Below is a small trained network, with its code and all its weights. Each question gives an input and a class and asks what happens when units are switched off, that is, made to give their printed mean instead of their output.

import numpy as np


def w(rows, s, z=0):
    codes = np.array(rows[::2]) - 128.0
    scale = np.full(codes.shape[1], s)
    scale[-1] = z or s
    return codes * scale


def f(y):
    return y / 2 * (1 + np.tanh(0.7978845608 * (y + 0.044715 * y**3)))


def log_softmax(a):
    a = a - a.max(-1, keepdims=True)
    return a - np.log(np.exp(a).sum(-1, keepdims=True))


def net(x, mask):
    res = np.array(x, float).reshape(1, 3) / 4 @ E
    y = f(res @ A[0][:, :-1].T + A[0][:, -1])
    res = res + np.where(mask, y, B[0][:, -1]) @ B[0][:, :-1]
    return log_softmax(res[-1] @ U[:, :-1].T + U[:, -1])


A, B = {}, {}
E = w([
[79,4,195,170],'x0',
[76,183,106,250],'x1',
[15,109,30,75],'x2',
],0.0042)
A[0] = w([
[68,121,86,96,62],'N1',
[159,207,95,98,19],'N2',
[51,119,76,88,55],'N3',
[221,145,193,172,75],'N4',
[173,80,149,9,137],'N5',
[218,145,193,170,72],'N6',
[105,57,153,153,39],'N7',
[129,131,127,127,64],'N8',
[131,125,126,127,129],'N9',
[119,127,121,123,82],'N10',
[105,42,153,160,44],'N11',
[90,166,111,225,147],'N12',
[138,152,117,120,3],'N13',
[126,116,130,132,54],'N14',
[127,132,128,126,75],'N15',
[135,132,137,132,101],'N16',
[102,126,111,114,60],'N17',
[126,124,128,128,57],'N18',
[133,127,128,130,150],'N19',
[152,134,148,140,72],'N20',
[157,203,96,99,18],'N21',
[129,129,127,128,100],'N22',
[29,120,67,77,66],'N23',
[128,127,128,127,127],'N24',
[76,182,111,254,146],'N25',
[117,91,141,140,38],'N26',
[96,20,163,167,46],'N27',
[171,82,149,12,141],'N28',
[128,127,124,128,105],'N29',
[118,130,127,123,87],'N30',
[172,235,79,89,41],'N31',
[143,133,142,135,78],'N32',
[133,131,136,130,102],'N33',
[126,129,130,127,125],'N34',
],0.011,0.00048)
B[0] = w([
[183,65,120,138,162],'N1',
[68,129,211,121,191],'N2',
[201,43,118,141,181],'N3',
[208,11,98,136,233],'N4',
[120,247,20,141,213],'N5',
[205,14,98,134,229],'N6',
[80,140,199,118,166],'N7',
[126,127,131,129,124],'N8',
[127,129,127,128,128],'N9',
[136,121,129,131,125],'N10',
[71,141,213,115,180],'N11',
[129,212,48,122,211],'N12',
[111,126,151,127,129],'N13',
[122,130,138,128,124],'N14',
[127,127,130,129,125],'N15',
[134,120,124,127,129],'N16',
[151,106,127,133,129],'N17',
[129,129,131,129,123],'N18',
[129,126,126,129,130],'N19',
[145,103,119,129,138],'N20',
[71,129,208,123,186],'N21',
[127,127,129,128,126],'N22',
[225,11,113,143,208],'N23',
[128,128,128,130,128],'N24',
[129,254,8,119,252],'N25',
[105,136,162,124,134],'N26',
[50,143,244,110,209],'N27',
[120,241,24,140,209],'N28',
[129,127,129,129,126],'N29',
[134,123,129,130,125],'N30',
[39,128,255,116,236],'N31',
[138,111,121,129,131],'N32',
[132,121,125,129,128],'N33',
[128,128,128,127,128],'N34',
],0.025,0.0036)
U = w([
[131,235,32,132,255],'0',
[220,1,123,147,65],'1',
[36,133,249,102,35],'2',
],0.0079,0.00042)

Each question gives the input, the list of numbers given to net, and the class t.
The units are the neurons (one row each of A and B). Each row of codes is followed by its name. A weight is (code - 128) times the scale printed after its matrix; where a second scale follows, it is the last column's (A, B and U).
mask holds one flag per neuron, in row order. A switched-off neuron (its flag False) gives its mean, the last column of its row in B, instead of its output. The means were averaged over made-up inputs and are rounded, as every weight is.
A unit's drop is (log p(t) with every unit on - log p(t) with that unit switched off) / (log p(t) with every unit on - log p(t) with every unit switched off).
The circuit of an input: a set's keep is (log p(t) with only the set's units on - log p(t) with every unit switched off) / (log p(t) with every unit on - log p(t) with every unit switched off). Starting from the 12 units with the biggest drops (on a tie, the unit counted first), units are removed one at a time, each time the one whose removal leaves the highest keep (on an exact tie, the one counted first), for as long as the keep stays at least 0.8.
circuit, biggest first: the units of the circuit, biggest drop first
most important unit: the unit with the biggest drop
top k neurons: the k neurons with the biggest drops, biggest first
drop when u is switched off: that unit's drop, to one decimal
input [0,4,-5], class 1: top 2 neurons => N4, N5
input [8,-5,-6], class 2: most important unit => N27
input [-6,-3,5], class 2: top 2 neurons => N31, N4
input [2,0,1], class 2: top 2 neurons => N25, N4
input [4,-1,5], class 1: top 2 neurons => N23, N31
input [-7,4,8], class 1: top 2 neurons => N23, N3
input [-2,1,2], class 1: top 2 neurons => N5, N27
input [4,3,-1], class 2: top 3 neurons => N5, N28, N27
input [7,-8,6], class 0: top 2 neurons => N5, N28
input [8,8,-6], class 0: top 3 neurons => N25, N12, N31
input [7,-2,-5], class 2: top 2 neurons => N27, N11
input [-2,7,8], class 1: top 2 neurons => N23, N3
input [7,-6,-4], class 2: top 2 neurons => N27, N25
input [6,4,2], class 2: circuit, biggest first => N27
input [5,2,4], class 2: top 4 neurons => N27, N4, N6, N11
input [7,-7,-3], class 0: top 3 neurons => N5, N28, N31
input [-4,-1,-5], class 1: top 3 neurons => N4, N6, N27
input [-3,0,-4], class 1: drop when N6 is switched off => 0.1
input [-3,0,1], class 2: drop when N4 is switched off => 0.3
input [6,-3,-4], class 2: drop when N27 is switched off => 0.4
